Below are the code and all the weights of a small trained network. Each question names an input and a class and asks about switching units off, where a switched-off unit gives its printed mean instead of its output.

import numpy as np


def w(rows, s, z=0):
    codes = np.array(rows[::2]) - 128.0
    scale = np.full(codes.shape[1], s)
    scale[-1] = z or s
    return codes * scale


def f(y):
    return np.maximum(y, 0)


def log_softmax(a):
    a = a - a.max(-1, keepdims=True)
    return a - np.log(np.exp(a).sum(-1, keepdims=True))


def net(x, mask):
    res = np.array(x, float).reshape(1, 5) / 4 @ E
    y = f(res @ A[0][:, :-1].T + A[0][:, -1])
    res = res + np.where(mask, y, B[0][:, -1]) @ B[0][:, :-1]
    return log_softmax(res[-1] @ U[:, :-1].T + U[:, -1])


A, B = {}, {}
E = w([
[136,17,160,187,124,188,198],'x0',
[240,166,225,130,144,122,135],'x1',
[132,110,165,119,60,210,2],'x2',
[131,130,122,126,128,133,131],'x3',
[112,197,101,228,236,185,122],'x4',
],0.0099)
A[0] = w([
[2,71,43,121,135,111,119,49],'N0',
[229,142,202,131,165,87,142,39],'N1',
[142,226,71,101,99,86,89,27],'N2',
[111,183,115,210,180,141,134,3],'N3',
[140,197,98,54,157,63,96,87],'N4',
[147,74,136,28,48,55,167,36],'N5',
[151,126,69,120,190,27,252,178],'N6',
[161,39,133,170,137,138,190,45],'N7',
],0.0092,0.0049)
B[0] = w([
[254,103,84,102,183,3,125,197],'N0',
[217,114,117,129,203,42,84,193],'N1',
[118,39,158,43,183,136,172,189],'N2',
[124,172,77,132,166,188,147,178],'N3',
[74,47,202,85,148,195,172,205],'N4',
[125,250,20,119,131,176,190,218],'N5',
[100,109,115,140,42,167,12,246],'N6',
[85,47,129,26,181,191,150,172],'N7',
],0.0088,0.013)
U = w([
[217,112,109,129,164,37,120,101],'0',
[79,58,156,85,156,159,189,82],'1',
[119,235,59,146,143,180,185,123],'2',
[118,131,126,132,115,107,114,251],'3',
[121,122,117,120,52,148,7,99],'4',
[81,144,154,161,109,82,150,138],'5',
[70,174,172,202,83,64,199,83],'6',
],0.012,0.015)

Each question gives the input, the list of numbers given to net, and the class t.
The units are the neurons (one row each of A and B). Each row of codes is followed by its name. A weight is (code - 128) times the scale printed after its matrix; where a second scale follows, it is the last column's (A, B and U).
mask holds one flag per neuron, in row order. A switched-off neuron (its flag False) gives its mean, the last column of its row in B, instead of its output. The means were averaged over made-up inputs and are rounded, as every weight is.
A unit's drop is (log p(t) with every unit on - log p(t) with that unit switched off) / (log p(t) with every unit on - log p(t) with every unit switched off).
The circuit of an input: a set's keep is (log p(t) with only the set's units on - log p(t) with every unit switched off) / (log p(t) with every unit on - log p(t) with every unit switched off). Starting from all 8 units, units are removed one at a time, each time the one whose removal leaves the highest keep (on an exact tie, the one counted first), for as long as the keep stays at least 0.8.
units of the circuit, in order: the units of the circuit, biggest drop first
unit that matters most: the unit with the biggest drop
top k neurons: the k neurons with the biggest drops, biggest first
drop of u: that unit's drop, to one decimal
input [-2,2,2,1,-4], class 2: top 2 neurons : N6; N5
input [-1,-1,6,5,6], class 2: units of the circuit, in order : N6
input [-7,1,-8,2,4], class 4: top 2 neurons : N6; N7
input [-6,0,4,0,0], class 1: units of the circuit, in order : N2; N4
input [-3,5,-6,-1,-5], class 4: top 2 neurons : N6; N0
input [1,8,5,6,1], class 0: top 2 neurons : N1; N6
input [-3,0,-7,0,-6], class 4: top 2 neurons : N6; N3
input [-6,-3,7,8,2], class 3: top 2 neurons : N6; N7
input [-3,-5,0,4,-3], class 0: top 2 neurons : N0; N6
input [5,0,7,-6,-7], class 2: top 2 neurons : N5; N6
input [-6,-5,1,-3,-4], class 1: top 4 neurons : N4; N2; N1; N6
input [1,7,-6,-7,-8], class 2: top 2 neurons : N5; N0
input [-7,6,-4,-4,-6], class 1: top 3 neurons : N4; N2; N0
input [-7,1,3,3,5], class 1: unit that matters most : N2
input [-5,-2,3,1,4], class 1: units of the circuit, in order : N5; N6; N2
input [-3,-7,6,0,-6], class 0: drop of N0 : 0.7
input [3,-3,7,-5,7], class 2: drop of N4 : 0.2
input [-5,-8,-7,5,6], class 0: drop of N1 : 0.0
